Below is a small trained network, with its code and all its weights. Each question gives an input and a class and asks what happens when units are switched off, that is, made to give their printed mean instead of their output.

import numpy as np


def w(rows, s, z=0):
    codes = np.array(rows[::2]) - 128.0
    scale = np.full(codes.shape[1], s)
    scale[-1] = z or s
    return codes * scale


def f(y):
    return np.maximum(y, 0)


def log_softmax(a):
    a = a - a.max(-1, keepdims=True)
    return a - np.log(np.exp(a).sum(-1, keepdims=True))


def net(x, mask):
    res = np.array(x, float).reshape(1, 7) / 4 @ E
    y = f(res @ A[0][:, :-1].T + A[0][:, -1])
    res = res + np.where(mask, y, B[0][:, -1]) @ B[0][:, :-1]
    return log_softmax(res[-1] @ U[:, :-1].T + U[:, -1])


A, B = {}, {}
E = w([
[154,173,72,82,47,137,146,155,147,146],'x0',
[104,103,166,123,120,221,196,110,207,238],'x1',
[103,30,166,169,143,126,182,21,178,1],'x2',
[119,92,78,197,46,197,162,142,70,114],'x3',
[37,229,203,159,110,88,209,95,26,127],'x4',
[116,141,160,48,25,120,131,126,181,129],'x5',
[243,116,124,126,103,124,165,41,73,194],'x6',
],0.0088)
A[0] = w([
[119,117,84,112,150,184,132,193,139,115,216],'N0',
[151,102,14,143,121,178,104,151,126,149,93],'N1',
[107,212,131,146,108,73,156,138,52,109,191],'N2',
[79,99,120,162,161,119,78,192,150,99,110],'N3',
[39,105,139,117,197,107,99,162,159,45,243],'N4',
[190,122,112,150,117,170,130,123,99,169,250],'N5',
[171,140,112,60,91,116,116,215,143,175,188],'N6',
[228,115,116,99,104,96,84,156,160,166,216],'N7',
[144,54,159,151,110,122,163,1,147,66,212],'N8',
[205,111,110,112,130,173,136,119,105,165,200],'N9',
[105,132,117,107,110,119,63,229,178,106,91],'N10',
[69,114,151,133,104,188,171,140,117,173,155],'N11',
[116,130,175,152,104,227,175,99,144,168,142],'N12',
[105,191,125,119,111,138,91,193,148,141,161],'N13',
[193,97,103,192,130,156,159,134,124,107,118],'N14',
[104,218,175,138,113,70,144,115,63,122,235],'N15',
[138,129,188,132,110,190,197,128,134,192,157],'N16',
],0.0098,0.0022)
B[0] = w([
[146,119,135,140,82,180,125,204,100,120,182],'N0',
[73,54,134,101,93,187,21,190,83,74,202],'N1',
[116,202,59,88,108,59,194,147,11,94,226],'N2',
[156,117,200,180,157,151,135,211,91,165,184],'N3',
[232,111,208,215,207,161,208,170,63,144,224],'N4',
[36,106,49,118,152,91,64,149,112,131,201],'N5',
[158,141,115,38,84,132,130,138,212,137,245],'N6',
[184,118,71,43,192,97,41,117,189,150,231],'N7',
[81,84,214,117,181,146,185,2,149,50,246],'N8',
[81,119,69,120,159,98,50,124,178,139,203],'N9',
[249,142,193,102,91,195,151,192,158,93,212],'N10',
[58,175,79,171,73,197,222,130,150,173,199],'N11',
[42,166,114,152,112,196,151,114,170,162,216],'N12',
[172,181,134,78,45,120,181,169,124,127,203],'N13',
[26,53,121,126,144,161,100,147,95,77,178],'N14',
[108,170,111,103,110,39,181,99,30,151,229],'N15',
[72,152,80,171,98,157,126,100,197,205,220],'N16',
],0.0075,0.013)
U = w([
[141,181,151,126,206,61,149,118,135,189,250],'0',
[175,109,93,78,177,59,68,72,187,163,57],'1',
[118,66,198,142,151,122,171,11,139,25,181],'2',
[81,34,97,125,121,135,51,169,111,75,78],'3',
[176,90,191,254,180,136,152,192,97,117,137],'4',
[205,119,148,62,41,143,119,187,177,89,36],'5',
[57,141,99,188,73,169,164,129,174,200,156],'6',
[121,185,94,103,66,33,168,145,29,104,145],'7',
],0.0092,0.002)

Each question gives the input, the list of numbers given to net, and the class t.
The units are the neurons (one row each of A and B). Each row of codes is followed by its name. A weight is (code - 128) times the scale printed after its matrix; where a second scale follows, it is the last column's (A, B and U).
mask holds one flag per neuron, in row order. A switched-off neuron (its flag False) gives its mean, the last column of its row in B, instead of its output. The means were averaged over made-up inputs and are rounded, as every weight is.
A unit's drop is (log p(t) with every unit on - log p(t) with that unit switched off) / (log p(t) with every unit on - log p(t) with every unit switched off).
The circuit of an input: a set's keep is (log p(t) with only the set's units on - log p(t) with every unit switched off) / (log p(t) with every unit on - log p(t) with every unit switched off). Starting from the 12 units with the biggest drops (on a tie, the unit counted first), units are removed one at a time, each time the one whose removal leaves the highest keep (on an exact tie, the one counted first), for as long as the keep stays at least 0.8.
units of the circuit, in order: the units of the circuit, biggest drop first
top k neurons: the k neurons with the biggest drops, biggest first
drop when u is switched off: that unit's drop, to one decimal
input [8,3,-3,2,1,1,-2], class 5: units of the circuit, in order => N6
input [5,-2,-3,2,-5,-4,0], class 3: top 2 neurons => N1; N5
input [-7,0,5,8,3,-2,-7], class 4: top 2 neurons => N4; N3
input [-8,0,-3,6,-8,3,-7], class 4: top 2 neurons => N4; N3
input [0,-1,3,-2,-5,-4,7], class 3: top 2 neurons => N14; N5
input [-8,-4,-4,-8,-8,-2,-2], class 4: top 2 neurons => N4; N3
input [-3,4,0,-8,7,-1,-4], class 7: top 2 neurons => N15; N2
input [7,-4,-4,8,-5,-2,-1], class 3: top 4 neurons => N1; N5; N14; N9
input [3,2,-8,-3,-8,-7,1], class 5: top 2 neurons => N6; N10
input [3,4,2,7,-4,-3,3], class 3: top 2 neurons => N1; N14
input [1,-7,-1,0,-6,-7,8], class 3: top 2 neurons => N1; N14
input [2,4,-5,-5,-4,-8,3], class 1: drop when N7 is switched off => 0.4
input [5,-6,1,2,-2,-2,-8], class 4: drop when N4 is switched off => 0.4
input [3,2,7,7,-2,8,5], class 2: units of the circuit, in order => N8
input [7,4,5,6,-5,-4,0], class 3: drop when N1 is switched off => 0.1
input [4,4,5,-3,-5,-2,2], class 2: top 2 neurons => N8; N6
